x =
[[131 118 127 135 128 125 132]
 [127 129 129 115 117 133 120]
 [125 129 129 116 119 132 122]
 [153 134 133 134 130 115 132]
 [123 128 121 120 128 128 129]
 [145 133 136 134 129 121 129]
 [127 134 137 115 119 137 121]
 [122 141 139 118 132 141 134]
 [118 132 134 124 136 138 139]
 [124 126 140 144 132 131 127]
 [131 140 138 114 129 137 136]
 [116 129 132 128 137 135 140]
 [121 134 129 118 138 134 146]
 [119 132 130 121 139 135 145]
 [123 127 138 140 132 133 129]
 [118 133 134 124 138 137 143]]
Rows and columns are counted from 1.
(1, 1): 131
(12, 4): 128
(13, 7): 146
(3, 4): 116
(7, 6): 137
(4, 4): 134
(14, 2): 132
(13, 5): 138
(16, 7): 143
(6, 1): 145
(6, 6): 121
(1, 4): 135
(4, 2): 134
(10, 7): 127
(7, 1): 127
(7, 5): 119
(13, 2): 134
(2, 5): 117
(11, 7): 136
(14, 6): 135
(1, 5): 128
(1, 3): 127
(8, 4): 118
(12, 3): 132
(15, 7): 129
(15, 1): 123
(15, 2): 127
(1, 2): 118
(8, 5): 132

m =
[[130 128 120 140 125 126 121 122]
 [108 132 124 120 113 127 137 124]
 [128 128 116 134 122 128 130 120]
 [151 123 124 141 139 129 118 128]
 [121 137 125 134 122 127 129 120]
 [125 125 145 116 137 124 125 140]]
Indices start at 1.
(1, 1) -> 130
(6, 2) -> 125
(3, 6) -> 128
(4, 3) -> 124
(5, 7) -> 129
(3, 3) -> 116
(3, 8) -> 120
(4, 1) -> 151
(6, 6) -> 124
(4, 2) -> 123
(1, 2) -> 128
(3, 2) -> 128
(5, 8) -> 120
(1, 6) -> 126
(5, 4) -> 134

A =
[[131 139 153 132 140 120 140 129 121 124 130 130 127]
 [132 138 150 140 134 124 153 129 110 129 131 137 130]
 [132 141 156 133 138 121 147 129 115 127 131 133 128]
 [132 138 150 140 135 124 152 129 110 128 131 137 130]
 [132 137 147 141 134 125 152 129 111 129 131 137 130]
 [132 141 157 134 139 120 147 129 115 125 131 134 128]
 [131 136 146 141 135 124 148 129 114 127 130 135 129]
 [131 140 154 131 141 120 139 129 121 123 130 130 127]
 [131 138 147 139 135 124 148 129 114 127 130 136 130]
 [131 140 153 131 141 120 138 129 122 123 130 130 127]
 [131 140 154 132 140 120 141 129 120 124 130 131 127]
 [131 136 144 139 133 126 148 129 113 129 131 136 130]
 [131 137 147 141 134 125 151 129 111 128 131 137 130]
 [130 139 152 131 141 120 136 129 124 122 129 129 126]]
Indices start at 1.
(1, 1) -> 131
(11, 2) -> 140
(5, 11) -> 131
(11, 7) -> 141
(14, 10) -> 122
(1, 6) -> 120
(4, 5) -> 135
(8, 7) -> 139
(14, 7) -> 136
(4, 7) -> 152
(8, 9) -> 121
(12, 1) -> 131
(6, 2) -> 141
(6, 7) -> 147
(10, 1) -> 131
(1, 13) -> 127
(3, 10) -> 127
(6, 1) -> 132
(5, 7) -> 152
(3, 4) -> 133
(3, 8) -> 129
(8, 1) -> 131
(8, 10) -> 123
(7, 1) -> 131
(1, 3) -> 153
(6, 3) -> 157
(2, 4) -> 140
(10, 8) -> 129
(11, 13) -> 127
(10, 6) -> 120
(2, 11) -> 131
(12, 2) -> 136
(3, 13) -> 128
(1, 12) -> 130
(4, 13) -> 130
(2, 5) -> 134
(7, 7) -> 148
(3, 3) -> 156
(13, 3) -> 147

data =
[[122 127 138 145 136 143 143 131 145]
 [125 123 123 137 126 146 135 128 142]
 [125 138 147 120 109 126 140 118 121]
 [129 156 127 126 140 135 123 118 130]
 [102 130 128 127 136 130 127 129 130]
 [127 140 133 135 144 133 119 105 123]
 [124 137 126 131 142 145 143 121 126]
 [132 149 135 115 144 135 121 142 124]
 [115 138 131 124 117 138 134 129 131]
 [121 142 126 121 140 117 145 129 126]
 [139 133 130 129 130 132 126 133 135]
 [134 142 106 129 133 131 154 126 133]
 [113 123 136 122 130 144 122 109 127]
 [124 150 131 142 122 126 123 126 116]
 [131 138 134 127 148 136 130 120 125]]
Indices start at 1.
row 1 col 1 => 122
row 11 col 4 => 129
row 7 col 4 => 131
row 5 col 3 => 128
row 14 col 3 => 131
row 11 col 6 => 132
row 5 col 4 => 127
row 7 col 6 => 145
row 6 col 5 => 144
row 14 col 8 => 126
row 1 col 9 => 145
row 8 col 5 => 144
row 9 col 1 => 115
row 12 col 6 => 131
row 10 col 3 => 126
row 15 col 4 => 127
row 7 col 8 => 121
row 3 col 2 => 138
row 5 col 2 => 130
row 14 col 7 => 123
row 13 col 6 => 144
row 5 col 5 => 136
row 10 col 5 => 140
row 3 col 9 => 121
row 5 col 8 => 129
row 9 col 9 => 131
row 9 col 5 => 117
row 6 col 4 => 135
row 11 col 2 => 133
row 4 col 2 => 156
row 3 col 3 => 147
row 2 col 2 => 123
row 10 col 2 => 142

M =
[[126 129 148 132 117 129 126 142 127]
 [127 134 136 117 126 126 138 111 125]
 [129 143 122 105 144 147 128 123 112]
 [147 116 131 124 111 119 128 124 129]
 [131 128 114 123 110 147 130 130 123]
 [148 125 113 111 132 144 119 151 113]
 [151 117 112 103 131 128 129 112 113]]
Indices start at 1.
(1, 1): 126
(5, 2): 128
(6, 1): 148
(1, 8): 142
(3, 4): 105
(7, 7): 129
(3, 9): 112
(3, 3): 122
(2, 2): 134
(6, 2): 125
(3, 7): 128
(6, 5): 132
(6, 4): 111
(7, 1): 151
(7, 8): 112
(4, 5): 111
(1, 5): 117
(4, 1): 147
(3, 1): 129
(7, 6): 128
(5, 1): 131
(3, 5): 144

B =
[[135 126 119 123 140 121 131 130 122 138 116]
 [136 120 119 116 137 133 138 131 133 136 118]
 [129 117 126 110 131 132 149 128 158 120 123]]
Indices start at 1.
(1, 1) -> 135
(1, 3) -> 119
(3, 4) -> 110
(2, 8) -> 131
(3, 9) -> 158
(3, 3) -> 126
(1, 9) -> 122
(3, 11) -> 123
(3, 8) -> 128
(2, 5) -> 137

X =
[[116 143 125 139 115 128]
 [120 136 140 127 140 125]
 [134 133 120 140 128 133]
 [136 133 129 135 134 134]
 [134 131 122 139 128 129]
 [134 133 121 141 129 132]
 [122 133 140 126 140 125]
 [130 140 150 124 136 137]
 [117 134 151 119 144 123]]
Rows and columns are counted from 1.
(1, 1) => 116
(3, 2) => 133
(2, 3) => 140
(7, 1) => 122
(8, 2) => 140
(9, 2) => 134
(3, 6) => 133
(6, 2) => 133
(4, 6) => 134
(6, 5) => 129
(3, 4) => 140
(1, 4) => 139
(5, 6) => 129
(7, 2) => 133
(6, 1) => 134
(4, 5) => 134
(2, 5) => 140
(3, 1) => 134
(9, 4) => 119
(5, 1) => 134
(4, 4) => 135

grid =
[[150 123 108 126 152 121 127 134 144 135 127]
 [117 134 118 122 134 104 154 111 134 125 109]]
Indices start at 1.
row 1 col 1 -> 150
row 1 col 2 -> 123
row 1 col 9 -> 144
row 1 col 6 -> 121
row 2 col 6 -> 104
row 2 col 7 -> 154
row 2 col 10 -> 125
row 2 col 3 -> 118
row 1 col 11 -> 127
